Here is a tiny trained network, its code and every weight. The questions are about switching its units off for an input and a class, where a switched-off unit gives its printed mean instead of its output.

import numpy as np


def w(rows, s, z=0):
    codes = np.array(rows[::2]) - 128.0
    scale = np.full(codes.shape[1], s)
    scale[-1] = z or s
    return codes * scale


def f(y):
    return np.maximum(y, 0)


def log_softmax(a):
    a = a - a.max(-1, keepdims=True)
    return a - np.log(np.exp(a).sum(-1, keepdims=True))


def net(x, mask):
    res = np.array(x, float).reshape(1, 7) / 4 @ E
    y = f(res @ A[0][:, :-1].T + A[0][:, -1])
    res = res + np.where(mask, y, B[0][:, -1]) @ B[0][:, :-1]
    return log_softmax(res[-1] @ U[:, :-1].T + U[:, -1])


A, B = {}, {}
E = w([
[127,128,128,129],'x0',
[231,91,150,215],'x1',
[130,128,128,131],'x2',
[141,35,12,133],'x3',
[127,128,131,128],'x4',
[30,37,180,214],'x5',
[86,253,80,222],'x6',
],0.006)
A[0] = w([
[154,146,175,146,143],'neuron 0',
[103,116,188,148,145],'neuron 1',
[160,112,84,119,87],'neuron 2',
[93,143,137,91,134],'neuron 3',
[112,151,102,75,125],'neuron 4',
[88,71,118,169,102],'neuron 5',
[89,133,116,104,89],'neuron 6',
[188,169,119,123,76],'neuron 7',
[73,117,91,84,103],'neuron 8',
[85,144,120,93,72],'neuron 9',
[180,114,139,176,69],'neuron 10',
[180,111,160,78,139],'neuron 11',
[117,147,110,144,78],'neuron 12',
[138,106,163,95,86],'neuron 13',
[172,131,120,140,145],'neuron 14',
[112,160,139,174,126],'neuron 15',
[135,94,142,82,110],'neuron 16',
[156,98,139,179,117],'neuron 17',
[128,185,249,117,64],'neuron 18',
[118,94,71,117,68],'neuron 19',
[166,120,142,136,167],'neuron 20',
[78,107,189,161,46],'neuron 21',
[148,142,209,99,69],'neuron 22',
[161,137,122,102,92],'neuron 23',
[218,134,127,160,103],'neuron 24',
[144,93,160,86,87],'neuron 25',
[175,158,103,93,59],'neuron 26',
[159,158,130,98,217],'neuron 27',
[98,132,111,129,112],'neuron 28',
[134,188,99,140,123],'neuron 29',
[122,149,91,166,58],'neuron 30',
[162,152,121,100,66],'neuron 31',
[99,102,137,150,254],'neuron 32',
[135,157,190,125,91],'neuron 33',
[102,105,129,145,214],'neuron 34',
[153,155,96,171,118],'neuron 35',
[145,118,84,122,176],'neuron 36',
[135,117,53,142,74],'neuron 37',
[161,152,107,104,85],'neuron 38',
[147,88,89,154,119],'neuron 39',
[128,99,162,113,182],'neuron 40',
[122,160,152,137,120],'neuron 41',
[131,153,154,127,64],'neuron 42',
[157,160,109,76,77],'neuron 43',
[138,139,149,69,154],'neuron 44',
[57,86,161,177,65],'neuron 45',
],0.014,0.0056)
B[0] = w([
[120,113,96,79,193],'neuron 0',
[137,189,130,102,203],'neuron 1',
[147,127,96,104,179],'neuron 2',
[114,97,193,124,186],'neuron 3',
[90,112,196,105,195],'neuron 4',
[194,174,131,148,214],'neuron 5',
[117,89,177,139,162],'neuron 6',
[199,168,116,150,191],'neuron 7',
[109,79,213,122,202],'neuron 8',
[126,82,183,150,167],'neuron 9',
[118,64,203,158,180],'neuron 10',
[54,179,77,143,234],'neuron 11',
[105,125,118,154,148],'neuron 12',
[100,140,109,174,174],'neuron 13',
[101,137,169,103,188],'neuron 14',
[68,171,103,134,197],'neuron 15',
[92,141,111,173,203],'neuron 16',
[88,90,205,125,191],'neuron 17',
[145,6,88,98,243],'neuron 18',
[140,70,81,98,184],'neuron 19',
[92,136,160,111,195],'neuron 20',
[199,180,136,177,187],'neuron 21',
[127,107,89,68,188],'neuron 22',
[172,138,132,146,166],'neuron 23',
[89,92,241,129,221],'neuron 24',
[109,122,114,198,197],'neuron 25',
[194,115,141,177,186],'neuron 26',
[169,203,126,117,243],'neuron 27',
[104,118,132,115,157],'neuron 28',
[59,175,88,143,210],'neuron 29',
[108,114,88,170,162],'neuron 30',
[184,135,135,158,165],'neuron 31',
[123,200,114,76,253],'neuron 32',
[134,72,105,105,185],'neuron 33',
[130,177,116,88,221],'neuron 34',
[88,149,118,121,190],'neuron 35',
[134,145,98,81,210],'neuron 36',
[137,75,73,87,185],'neuron 37',
[176,117,136,167,174],'neuron 38',
[131,103,65,72,201],'neuron 39',
[80,170,90,131,214],'neuron 40',
[133,111,102,95,174],'neuron 41',
[125,130,106,115,146],'neuron 42',
[193,151,131,180,191],'neuron 43',
[120,174,120,102,211],'neuron 44',
[216,108,134,196,218],'neuron 45',
],0.023,0.006)
U = w([
[129,162,146,125,254],'0',
[191,145,143,182,73],'1',
[145,80,97,126,70],'2',
[66,127,101,249,119],'3',
[117,102,218,167,80],'4',
],0.011,0.0073)

Each question gives the input, the list of numbers given to net, and the class t.
The units are the neurons (one row each of A and B). Each row of codes is followed by its name. A weight is (code - 128) times the scale printed after its matrix; where a second scale follows, it is the last column's (A, B and U).
mask holds one flag per neuron, in row order. A switched-off neuron (its flag False) gives its mean, the last column of its row in B, instead of its output. The means were averaged over made-up inputs and are rounded, as every weight is.
A unit's drop is (log p(t) with every unit on - log p(t) with that unit switched off) / (log p(t) with every unit on - log p(t) with every unit switched off).
The circuit of an input: a set's keep is (log p(t) with only the set's units on - log p(t) with every unit switched off) / (log p(t) with every unit on - log p(t) with every unit switched off). Starting from the 12 units with the biggest drops (on a tie, the unit counted first), units are removed one at a time, each time the one whose removal leaves the highest keep (on an exact tie, the one counted first), for as long as the keep stays at least 0.8.
circuit, biggest first: the units of the circuit, biggest drop first
most important unit: the unit with the biggest drop
k most important neurons: the k neurons with the biggest drops, biggest first
input [-5,-4,-2,2,-5,-5,7], class 3: most important unit => neuron 29
input [-8,5,1,-6,5,6,-3], class 1: 4 most important neurons => (neuron 21; neuron 45; neuron 1; neuron 39)
input [2,1,4,-1,7,5,-3], class 1: circuit, biggest first => (neuron 45; neuron 21)
input [5,-8,7,6,1,-8,-3], class 1: circuit, biggest first => (neuron 43; neuron 26)
input [2,4,5,1,-8,-1,-6], class 3: circuit, biggest first => (neuron 11; neuron 25)
input [7,-7,-4,-6,-5,4,4], class 4: circuit, biggest first => (neuron 3; neuron 9)
input [-3,1,5,3,0,6,3], class 1: circuit, biggest first => (neuron 45; neuron 5)
input [3,-8,5,-4,-8,6,-4], class 4: 2 most important neurons => (neuron 8; neuron 3)
input [8,-6,0,-3,-8,-7,7], class 1: circuit, biggest first => (neuron 43; neuron 26)
input [-2,5,1,-2,1,1,-5], class 3: 2 most important neurons => (neuron 11; neuron 25)
input [-1,6,-3,8,6,3,-1], class 2: 3 most important neurons => (neuron 39; neuron 37; neuron 19)
input [-8,5,1,-2,4,8,1], class 1: 2 most important neurons => (neuron 45; neuron 21)
input [3,6,-5,-7,-1,-5,6], class 2: 3 most important neurons => (neuron 18; neuron 33; neuron 0)
input [-5,1,-3,-4,2,3,7], class 3: most important unit => neuron 15
input [8,4,2,5,7,5,3], class 1: 2 most important neurons => (neuron 45; neuron 5)
input [2,-7,-2,3,6,-4,-2], class 4: 2 most important neurons => (neuron 8; neuron 4)
input [5,6,4,1,8,0,1], class 4: circuit, biggest first => (neuron 24; neuron 10)
input [8,2,6,4,8,-4,7], class 3: 2 most important neurons => (neuron 29; neuron 30)
input [0,-4,-1,6,0,8,7], class 1: 2 most important neurons => (neuron 45; neuron 5)
input [6,7,1,6,2,-1,-4], class 4: 3 most important neurons => (neuron 24; neuron 10; neuron 17)
input [6,-3,5,-7,-2,-8,-2], class 1: most important unit => neuron 43
input [-5,-3,-4,5,0,6,4], class 1: circuit, biggest first => (neuron 45; neuron 5)
